Below is a small trained network, with its code and all its weights. Each question gives an input and a target symbol and asks what happens when units are switched off, that is, made to give their printed mean instead of their output.

import numpy as np


def w(rows, s, z=0):
    codes = np.array(rows[::2]) - 128.0
    scale = np.full(codes.shape[1], s)
    scale[-1] = z or s
    return codes * scale


def f(y):
    return y / 2 * (1 + np.tanh(0.7978845608 * (y + 0.044715 * y**3)))


def softmax(a):
    e = np.exp(a - a.max(-1, keepdims=True))
    return e / e.sum(-1, keepdims=True)


def log_softmax(a):
    a = a - a.max(-1, keepdims=True)
    return a - np.log(np.exp(a).sum(-1, keepdims=True))


def net(x, mask):
    ids = ['αβεζμσω'.index(c) for c in x.split()]
    T = len(ids)
    res = E[ids] + P[:T]
    u = 0
    for l in range(2):
        r = res
        for j in range(2):
            rows = slice(3 * j, 3 * j + 3)
            q, k, v = (r @ M[l][rows].T for M in (Q, K, V))
            z = softmax(np.where(np.tri(T) > 0, q @ k.T / 3**0.5, -1e9)) @ v
            o = O[l][rows]
            res = res + np.where(mask[u + j], z, o[:, -1]) @ o[:, :-1]
        u += 2
        y = f(res @ A[l][:, :-1].T + A[l][:, -1])
        res = res + np.where(mask[u : u + 16], y, B[l][:, -1]) @ B[l][:, :-1]
        u += 16
    return log_softmax(res[-1] @ U[:, :-1].T + U[:, -1])


Q, K, V, O, A, B = {}, {}, {}, {}, {}, {}
E = w([
[182,155,124,105,75,255,91,67,171,101],'α',
[163,220,106,127,187,120,111,62,35,205],'β',
[174,61,124,122,142,28,97,174,226,60],'ε',
[135,105,48,66,63,119,183,82,89,115],'ζ',
[96,194,55,79,88,160,101,231,95,112],'μ',
[53,237,210,131,69,183,131,137,141,75],'σ',
[117,86,193,155,174,108,118,17,160,119],'ω',
],0.0076)
P = w([
[148,94,211,55,113,96,66,127,69,155],'0',
[56,33,138,164,161,164,117,144,66,108],'1',
[59,178,92,46,173,117,108,36,155,39],'2',
[101,114,110,230,79,109,99,95,143,181],'3',
[109,239,40,98,186,116,107,3,243,91],'4',
[114,100,133,168,161,146,240,128,227,225],'5',
[124,197,39,46,191,126,116,21,235,81],'6',
],0.0052)
Q[0] = w([
[120,165,115,124,81,112,130,99,157,122],'0.h0',
[130,112,140,156,96,143,143,157,115,148],'0.h0',
[116,107,120,182,72,140,111,135,116,166],'0.h0',
[171,82,151,156,207,107,156,126,170,194],'0.h1',
[144,94,131,156,142,62,123,253,73,171],'0.h1',
[124,225,83,53,186,152,148,140,151,135],'0.h1',
],0.03)
K[0] = w([
[107,155,104,152,153,109,118,121,126,108],'0.h0',
[147,144,156,89,141,121,116,136,111,91],'0.h0',
[120,150,124,62,167,101,116,84,126,77],'0.h0',
[148,137,108,190,187,38,78,81,101,104],'0.h1',
[118,131,82,123,151,5,145,238,125,127],'0.h1',
[135,210,65,153,94,189,78,137,52,153],'0.h1',
],0.028)
V[0] = w([
[132,117,117,113,78,137,155,98,144,152],'0.h0',
[160,112,120,119,106,159,140,114,134,141],'0.h0',
[151,119,152,131,107,189,135,138,138,131],'0.h0',
[133,71,166,174,104,107,104,167,11,87],'0.h1',
[138,111,113,151,133,122,115,128,45,32],'0.h1',
[108,122,213,32,139,91,133,146,100,133],'0.h1',
],0.012)
O[0] = w([
[190,174,153,144,129,88,132,142,130,156,154],'0.h0',
[186,128,168,129,117,83,140,143,93,151,156],'0.h0',
[186,119,210,73,167,96,115,164,71,126,151],'0.h0',
[73,107,132,64,235,210,198,159,240,244,1],'0.h1',
[75,79,149,35,91,187,158,99,187,154,118],'0.h1',
[160,189,120,91,89,107,3,77,224,240,66],'0.h1',
],0.0041,0.0051)
A[0] = w([
[65,122,147,135,91,107,119,134,119,168,78],'0.n0',
[119,149,91,107,158,89,72,100,104,66,34],'0.n1',
[69,130,136,135,108,102,114,134,112,155,102],'0.n2',
[200,114,128,130,105,226,161,136,177,123,105],'0.n3',
[162,144,114,95,148,166,143,114,169,103,52],'0.n4',
[116,106,137,226,167,167,69,180,174,240,29],'0.n5',
[147,115,185,130,157,153,166,175,151,163,50],'0.n6',
[200,139,87,153,91,178,158,104,190,153,46],'0.n7',
[100,133,158,87,188,127,167,166,70,41,3],'0.n8',
[142,165,134,159,59,151,254,122,168,177,46],'0.n9',
[147,100,152,188,127,135,147,187,69,154,77],'0.n10',
[139,155,66,117,139,102,174,119,157,144,33],'0.n11',
[112,94,143,187,174,109,53,190,48,147,36],'0.n12',
[159,104,145,149,215,166,198,178,118,169,81],'0.n13',
[114,169,95,84,117,127,149,177,104,133,32],'0.n14',
[72,214,125,126,151,154,126,117,10,185,92],'0.n15',
],0.0079,0.0031)
B[0] = w([
[128,129,130,119,123,136,200,125,156,136,80],'0.n0',
[80,198,111,10,187,129,158,104,168,116,249],'0.n1',
[140,131,122,128,135,143,186,127,166,134,88],'0.n2',
[52,169,130,129,215,105,15,176,64,148,170],'0.n3',
[123,166,104,135,150,115,72,125,104,95,122],'0.n4',
[187,159,253,41,251,95,210,211,95,135,114],'0.n5',
[96,129,162,80,92,167,99,123,167,138,80],'0.n6',
[120,164,115,169,184,73,56,163,80,122,126],'0.n7',
[161,187,192,64,196,68,187,193,85,160,124],'0.n8',
[79,104,87,227,168,152,66,111,92,56,90],'0.n9',
[175,136,112,193,110,103,144,131,99,112,92],'0.n10',
[132,156,105,184,82,98,155,97,169,127,86],'0.n11',
[142,213,82,163,132,105,90,97,176,135,79],'0.n12',
[70,55,168,62,47,171,152,108,114,109,89],'0.n13',
[219,172,135,112,118,89,183,123,157,112,74],'0.n14',
[208,39,121,144,159,249,155,162,254,59,171],'0.n15',
],0.0073,0.0021)
Q[1] = w([
[85,138,75,93,75,111,203,69,137,51],'1.h0',
[110,221,138,6,233,172,155,105,159,156],'1.h0',
[161,253,72,124,144,75,69,73,102,73],'1.h0',
[159,224,113,51,155,79,46,119,79,45],'1.h1',
[131,204,166,28,217,138,112,134,206,162],'1.h1',
[89,100,184,183,143,191,72,236,57,140],'1.h1',
],0.019)
K[1] = w([
[185,203,107,154,91,105,44,104,141,168],'1.h0',
[131,82,159,5,105,176,44,110,136,138],'1.h0',
[213,128,226,97,97,96,153,168,98,194],'1.h0',
[240,98,208,68,112,94,101,145,116,166],'1.h1',
[94,90,159,20,134,200,75,97,143,152],'1.h1',
[116,120,170,126,131,124,226,119,89,34],'1.h1',
],0.022)
V[1] = w([
[95,155,191,169,145,147,166,4,63,171],'1.h0',
[72,83,186,149,139,6,125,102,190,132],'1.h0',
[49,199,156,108,55,97,144,173,91,163],'1.h0',
[156,87,86,113,159,81,151,46,97,166],'1.h1',
[132,184,235,169,153,163,139,105,198,100],'1.h1',
[158,138,87,118,107,142,224,133,201,181],'1.h1',
],0.02)
O[1] = w([
[51,251,149,59,189,160,183,55,217,109,108],'1.h0',
[2,20,119,188,145,139,188,54,97,74,96],'1.h0',
[64,136,21,113,30,131,160,146,161,213,3],'1.h0',
[54,87,157,47,194,166,94,169,136,88,147],'1.h1',
[122,166,193,254,118,131,186,119,211,118,157],'1.h1',
[117,181,80,200,223,125,67,197,105,141,51],'1.h1',
],0.0091,0.0072)
A[1] = w([
[124,107,77,77,68,128,175,153,99,218,3],'1.n0',
[109,103,89,49,163,95,66,118,132,80,84],'1.n1',
[187,113,165,115,70,101,77,191,64,168,70],'1.n2',
[68,152,96,127,110,154,160,134,131,219,44],'1.n3',
[58,116,114,90,93,121,180,123,36,184,73],'1.n4',
[114,85,60,143,48,138,183,76,157,129,101],'1.n5',
[173,164,83,154,128,57,121,175,65,195,75],'1.n6',
[136,187,85,222,117,105,193,98,158,179,68],'1.n7',
[95,95,91,105,88,149,136,114,117,144,70],'1.n8',
[78,133,184,133,70,106,123,255,99,156,93],'1.n9',
[171,108,131,126,108,81,137,203,117,152,89],'1.n10',
[54,169,132,62,109,89,203,134,98,216,42],'1.n11',
[77,113,63,14,200,156,64,141,101,181,107],'1.n12',
[134,125,59,140,93,166,65,177,136,145,117],'1.n13',
[121,131,21,145,131,191,127,109,129,44,149],'1.n14',
[145,165,121,42,84,97,160,105,188,169,166],'1.n15',
],0.0053,0.0031)
B[1] = w([
[107,172,180,161,195,116,95,69,155,93,154],'1.n0',
[148,144,177,188,152,183,187,140,112,245,177],'1.n1',
[64,109,45,93,165,105,193,134,225,78,214],'1.n2',
[196,164,161,164,184,71,169,110,55,37,125],'1.n3',
[190,94,158,165,143,174,93,147,207,127,139],'1.n4',
[147,132,159,129,161,189,86,195,115,161,171],'1.n5',
[146,101,3,128,151,125,149,84,210,153,173],'1.n6',
[47,182,154,224,70,103,104,158,121,171,150],'1.n7',
[229,140,175,165,207,101,168,113,118,100,136],'1.n8',
[98,127,98,136,120,139,113,79,101,110,140],'1.n9',
[115,218,96,141,118,250,105,1,10,102,162],'1.n10',
[114,130,104,172,81,124,37,133,130,39,143],'1.n11',
[19,179,152,89,118,69,175,177,41,212,173],'1.n12',
[126,132,46,109,164,108,174,146,114,110,159],'1.n13',
[95,52,175,97,96,132,101,160,199,192,169],'1.n14',
[150,61,161,86,34,123,107,139,101,131,254],'1.n15',
],0.0073,0.0095)
U = w([
[181,136,171,72,6,109,158,95,137,140,251],'α',
[181,193,172,182,178,100,78,178,139,104,102],'β',
[125,17,153,236,89,104,128,141,41,115,161],'ε',
[72,161,143,122,123,85,162,193,55,195,129],'ζ',
[137,150,50,167,112,120,156,107,120,134,80],'μ',
[113,182,157,245,46,78,177,150,138,176,56],'σ',
[31,149,156,149,143,147,192,65,176,93,27],'ω',
],0.0023,0.0026)

Each question gives the input, a string of symbols that net reads in full, and the target symbol t.
The units are the heads (3 rows each of Q, K, V and O) and the neurons (one row each of A and B). Each row of codes is followed by its name. A weight is (code - 128) times the scale printed after its matrix; where a second scale follows, it is the last column's (O, A, B and U).
mask holds one flag per unit, layer by layer, with each layer's heads first. A switched-off unit (its flag False) gives its mean, the last column of its rows in O or B, instead of its output. The means were averaged over made-up inputs and are rounded, as every weight is.
A unit's drop is (log p(t) with every unit on - log p(t) with that unit switched off) / (log p(t) with every unit on - log p(t) with every unit switched off).
The circuit of an input: a set's keep is (log p(t) with only the set's units on - log p(t) with every unit switched off) / (log p(t) with every unit on - log p(t) with every unit switched off). Starting from the 12 units with the biggest drops (on a tie, the unit counted first), units are removed one at a time, each time the one whose removal leaves the highest keep (on an exact tie, the one counted first), for as long as the keep stays at least 0.8.
units of the circuit, in order: the units of the circuit, biggest drop first
most important unit: the unit with the biggest drop
k most important neurons: the k neurons with the biggest drops, biggest first
top k neurons in layer l: the k neurons of layer l with the biggest drops, biggest first
which heads matter: for each layer, one digit per head in row order, 1 if its drop is at least 0.15 and else 0, layers parted by /
drop when u is switched off: that unit's drop, to one decimal
input β ε β α σ α, target σ: 2 most important neurons	1.n7, 0.n3
input ω β α ω, target β: which heads matter	01 / 10
input ε α α ε ε ω ω, target ε: units of the circuit, in order	1.h0
input β ω ε α ε α ε, target β: units of the circuit, in order	0.n15, 0.h1, 1.h0, 1.h1
input ε α α α α, target ε: which heads matter	00 / 10
input ω β σ α σ ε, target ε: units of the circuit, in order	0.h1, 1.h0
input σ α β, target σ: which heads matter	01 / 01
input ε ε ε α ω, target ε: which heads matter	00 / 10
input β α ε ζ ε α ζ, target β: units of the circuit, in order	0.n15, 1.h0, 1.h1, 0.h1
input ζ ε β, target ζ: units of the circuit, in order	1.h1, 1.n12
input α σ ε, target α: units of the circuit, in order	1.h1, 1.h0, 0.n3
input σ ε ε ω α, target σ: which heads matter	00 / 01
input ω μ μ α α α ζ, target ω: units of the circuit, in order	1.h0, 0.h1
input ε ω α μ β ω, target α: most important unit	0.h1
input α ζ α α ε α, target ε: 2 most important neurons	0.n3, 0.n8
input σ ω ε ω μ, target σ: units of the circuit, in order	1.h1, 1.n7, 0.h1
input ε ε α μ ζ α, target μ: top 2 neurons in layer 0	0.n1, 0.n3
input β ε α β ε α ε, target β: which heads matter	00 / 11
input ω μ α ω, target μ: which heads matter	01 / 11
input α ω ω α ε σ, target σ: which heads matter	00 / 01
input ε α α α, target α: which heads matter	01 / 11
input ε ε α ω μ, target ε: which heads matter	00 / 10
input β μ ω α ε α σ, target β: most important unit	0.n15
input α β ε, target α: 2 most important neurons	1.n15, 0.n3
input ζ α ω α, target ω: drop when 0.n3 is switched off	1.4
input α ζ α α β β, target β: drop when 1.h1 is switched off	0.1
input ζ μ ζ α α, target ζ: drop when 1.n7 is switched off	0.0
input α α α ζ, target ζ: drop when 1.h1 is switched off	1.1
input σ α ε ε ζ ε ε, target σ: most important unit	0.h1
